Below are the code and all the weights of a small trained network. Each question names an input and a class and asks about switching units off, where a switched-off unit gives its printed mean instead of its output.

import numpy as np


def w(rows, s, z=0):
    codes = np.array(rows[::2]) - 128.0
    scale = np.full(codes.shape[1], s)
    scale[-1] = z or s
    return codes * scale


def norm(h):
    return h / np.sqrt((h * h).mean(-1, keepdims=True) + 1e-5)


def f(y):
    return np.maximum(y, 0)


def log_softmax(a):
    a = a - a.max(-1, keepdims=True)
    return a - np.log(np.exp(a).sum(-1, keepdims=True))


def net(x, mask):
    res = np.array(x, float).reshape(1, 4) / 4 @ E
    u = 0
    for l in range(4):
        y = f(norm(res) @ A[l][:, :-1].T + A[l][:, -1])
        res = res + np.where(mask[u : u + 7], y, B[l][:, -1]) @ B[l][:, :-1]
        u += 7
    return log_softmax(norm(res)[-1] @ U[:, :-1].T + U[:, -1])


A, B = {}, {}
E = w([
[87,46,43,193,207,36,96,114,61],'x0',
[88,151,118,213,104,187,99,115,84],'x1',
[167,174,107,116,212,159,4,217,177],'x2',
[76,90,84,71,11,96,26,108,154],'x3',
],0.0039)
A[0] = w([
[122,105,153,163,68,86,198,144,172,124],'0.n1',
[163,175,113,133,199,127,144,55,160,23],'0.n2',
[134,131,122,60,180,83,179,179,129,5],'0.n3',
[164,137,103,68,111,57,125,120,147,88],'0.n4',
[130,150,140,121,151,117,96,171,181,71],'0.n5',
[102,75,88,103,167,104,140,156,113,112],'0.n6',
[161,150,118,254,70,142,91,144,114,78],'0.n7',
],0.0082,0.0019)
B[0] = w([
[185,145,105,84,165,137,116,108,19,228],'0.n1',
[99,73,163,140,52,126,108,224,70,189],'0.n2',
[88,57,168,156,186,216,123,73,202,199],'0.n3',
[77,42,173,145,153,194,101,71,189,221],'0.n4',
[172,149,77,63,149,108,162,85,2,221],'0.n5',
[202,205,182,166,73,105,101,75,122,236],'0.n6',
[82,44,182,117,176,203,130,62,199,252],'0.n7',
],0.0065,0.0037)
A[1] = w([
[168,177,175,37,80,173,205,159,209,82],'1.n1',
[92,105,108,126,110,106,219,150,118,94],'1.n2',
[122,38,65,222,192,1,138,140,154,40],'1.n3',
[137,153,132,205,186,112,249,217,136,8],'1.n4',
[177,136,187,202,53,125,121,159,166,24],'1.n5',
[115,47,150,91,177,85,168,165,210,144],'1.n6',
[115,103,148,114,104,81,218,90,134,26],'1.n7',
],0.0071,0.0011)
B[1] = w([
[147,165,149,239,134,66,71,61,122,254],'1.n1',
[119,138,119,71,146,124,117,117,87,153],'1.n2',
[167,254,211,136,84,151,111,86,173,236],'1.n3',
[140,60,183,153,63,108,136,254,122,200],'1.n4',
[137,115,99,129,182,111,102,127,59,152],'1.n5',
[163,26,159,171,150,130,94,92,146,183],'1.n6',
[198,75,66,188,150,128,185,103,166,195],'1.n7',
],0.0071,0.0037)
A[2] = w([
[108,144,122,127,134,115,143,138,150,98],'2.n1',
[179,97,156,131,157,161,130,102,126,160],'2.n2',
[152,153,125,132,105,90,98,148,49,168],'2.n3',
[91,95,75,83,21,77,65,119,180,134],'2.n4',
[2,177,86,188,126,216,166,140,144,1],'2.n5',
[166,152,113,117,210,145,40,204,186,127],'2.n6',
[119,111,104,216,138,135,109,125,117,152],'2.n7',
],0.0094,0.0015)
B[2] = w([
[126,98,116,107,146,154,134,118,176,128],'2.n1',
[44,148,104,115,108,146,99,162,153,253],'2.n2',
[144,102,121,88,174,145,95,101,179,178],'2.n3',
[152,138,190,169,173,154,192,254,95,201],'2.n4',
[170,15,180,134,181,73,120,57,205,158],'2.n5',
[136,92,101,148,67,114,243,52,94,206],'2.n6',
[142,160,121,51,125,126,105,158,140,206],'2.n7',
],0.0086,0.0072)
A[3] = w([
[126,231,125,163,80,115,73,119,133,17],'3.n1',
[104,130,125,149,116,129,153,244,119,150],'3.n2',
[133,205,142,164,108,78,134,123,167,80],'3.n3',
[118,144,123,120,131,115,136,143,139,90],'3.n4',
[76,172,88,66,155,111,59,199,94,155],'3.n5',
[105,131,47,118,83,114,206,92,83,8],'3.n6',
[59,164,110,99,105,143,106,168,158,180],'3.n7',
],0.011,0.0013)
B[3] = w([
[161,201,155,173,111,83,45,84,89,247],'3.n1',
[107,126,154,117,77,128,168,232,104,253],'3.n2',
[135,175,98,127,105,153,55,121,51,223],'3.n3',
[123,97,109,153,139,127,110,126,124,128],'3.n4',
[35,122,54,2,120,132,51,159,111,146],'3.n5',
[231,117,51,84,169,144,222,101,105,234],'3.n6',
[119,157,93,71,120,109,112,147,64,147],'3.n7',
],0.0096,0.0045)
U = w([
[172,210,166,166,95,118,52,80,89,175],'0',
[129,108,193,142,90,142,178,251,107,182],'1',
[202,109,65,86,144,146,220,76,100,163],'2',
[86,52,186,134,156,173,112,57,205,155],'3',
[83,136,84,50,130,121,92,157,119,107],'4',
[112,150,77,154,148,86,140,160,192,4],'5',
[118,158,87,144,153,74,143,157,202,9],'6',
[97,141,96,144,148,40,147,150,174,19],'7',
],0.011,0.0043)

Each question gives the input, the list of numbers given to net, and the class t.
The units are the neurons (one row each of A and B). Each row of codes is followed by its name. A weight is (code - 128) times the scale printed after its matrix; where a second scale follows, it is the last column's (A, B and U).
mask holds one flag per neuron, layer by layer. A switched-off neuron (its flag False) gives its mean, the last column of its row in B, instead of its output. The means were averaged over made-up inputs and are rounded, as every weight is.
A unit's drop is (log p(t) with every unit on - log p(t) with that unit switched off) / (log p(t) with every unit on - log p(t) with every unit switched off).
The circuit of an input: a set's keep is (log p(t) with only the set's units on - log p(t) with every unit switched off) / (log p(t) with every unit on - log p(t) with every unit switched off). Starting from the 12 units with the biggest drops (on a tie, the unit counted first), units are removed one at a time, each time the one whose removal leaves the highest keep (on an exact tie, the one counted first), for as long as the keep stays at least 0.8.
units of the circuit, in order: the units of the circuit, biggest drop first
most important unit: the unit with the biggest drop
top k neurons: the k neurons with the biggest drops, biggest first
k most important neurons of layer l: the k neurons of layer l with the biggest drops, biggest first
drop of u: that unit's drop, to one decimal
input [-2,-3,4,-3], class 2: 2 most important neurons of layer 2 => (2.n6 2.n4)
input [1,1,8,2], class 2: units of the circuit, in order => (2.n6)
input [3,0,-1,-2], class 4: top 3 neurons => (0.n6 1.n5 3.n5)
input [-1,-1,3,-2], class 4: top 2 neurons => (0.n5 0.n2)
input [-3,4,-2,2], class 3: top 3 neurons => (0.n6 0.n7 2.n5)
input [6,-1,-6,-5], class 0: top 4 neurons => (1.n3 2.n6 0.n5 2.n4)
input [6,0,2,-6], class 0: top 3 neurons => (1.n3 2.n4 0.n6)
input [-6,-7,1,-4], class 3: top 3 neurons => (0.n3 1.n6 0.n6)
input [6,-4,-6,-1], class 0: top 4 neurons => (1.n3 2.n6 0.n5 0.n7)
input [2,-8,1,6], class 3: top 3 neurons => (0.n4 1.n6 0.n3)
input [5,-1,5,-7], class 1: top 2 neurons => (1.n4 0.n2)
input [4,6,5,-3], class 3: top 4 neurons => (0.n7 2.n5 0.n1 3.n6)
input [4,-8,8,-7], class 2: top 4 neurons => (2.n6 2.n4 0.n5 0.n7)
input [-2,7,-7,1], class 2: top 3 neurons => (0.n1 0.n4 0.n3)
input [-7,-7,-4,-6], class 0: units of the circuit, in order => (1.n1)
input [5,6,-4,3], class 3: top 2 neurons => (0.n7 2.n5)
input [-4,2,-6,2], class 2: 2 most important neurons of layer 0 => (0.n1 0.n6)
input [4,-2,2,-6], class 1: top 2 neurons => (1.n4 0.n2)
input [5,1,-6,6], class 1: top 2 neurons => (2.n4 1.n1)
input [3,-6,7,-6], class 2: 3 most important neurons of layer 0 => (0.n5 0.n7 0.n6)
input [0,-7,3,-2], class 3: most important unit => 0.n3
input [4,-4,3,-4], class 0: 3 most important neurons of layer 2 => (2.n4 2.n5 2.n3)
input [8,0,-8,1], class 0: 2 most important neurons of layer 3 => (3.n1 3.n3)
input [-3,4,-1,6], class 1: drop of 2.n4 => 1.8
input [-5,-4,-5,8], class 1: drop of 2.n4 => 2.6
input [-1,-3,7,4], class 2: drop of 2.n6 => 1.0
input [8,0,-7,7], class 0: most important unit => 1.n3
input [-3,-1,5,3], class 2: drop of 2.n6 => 0.8
input [-3,3,2,1], class 4: 2 most important neurons of layer 2 => (2.n6 2.n2)
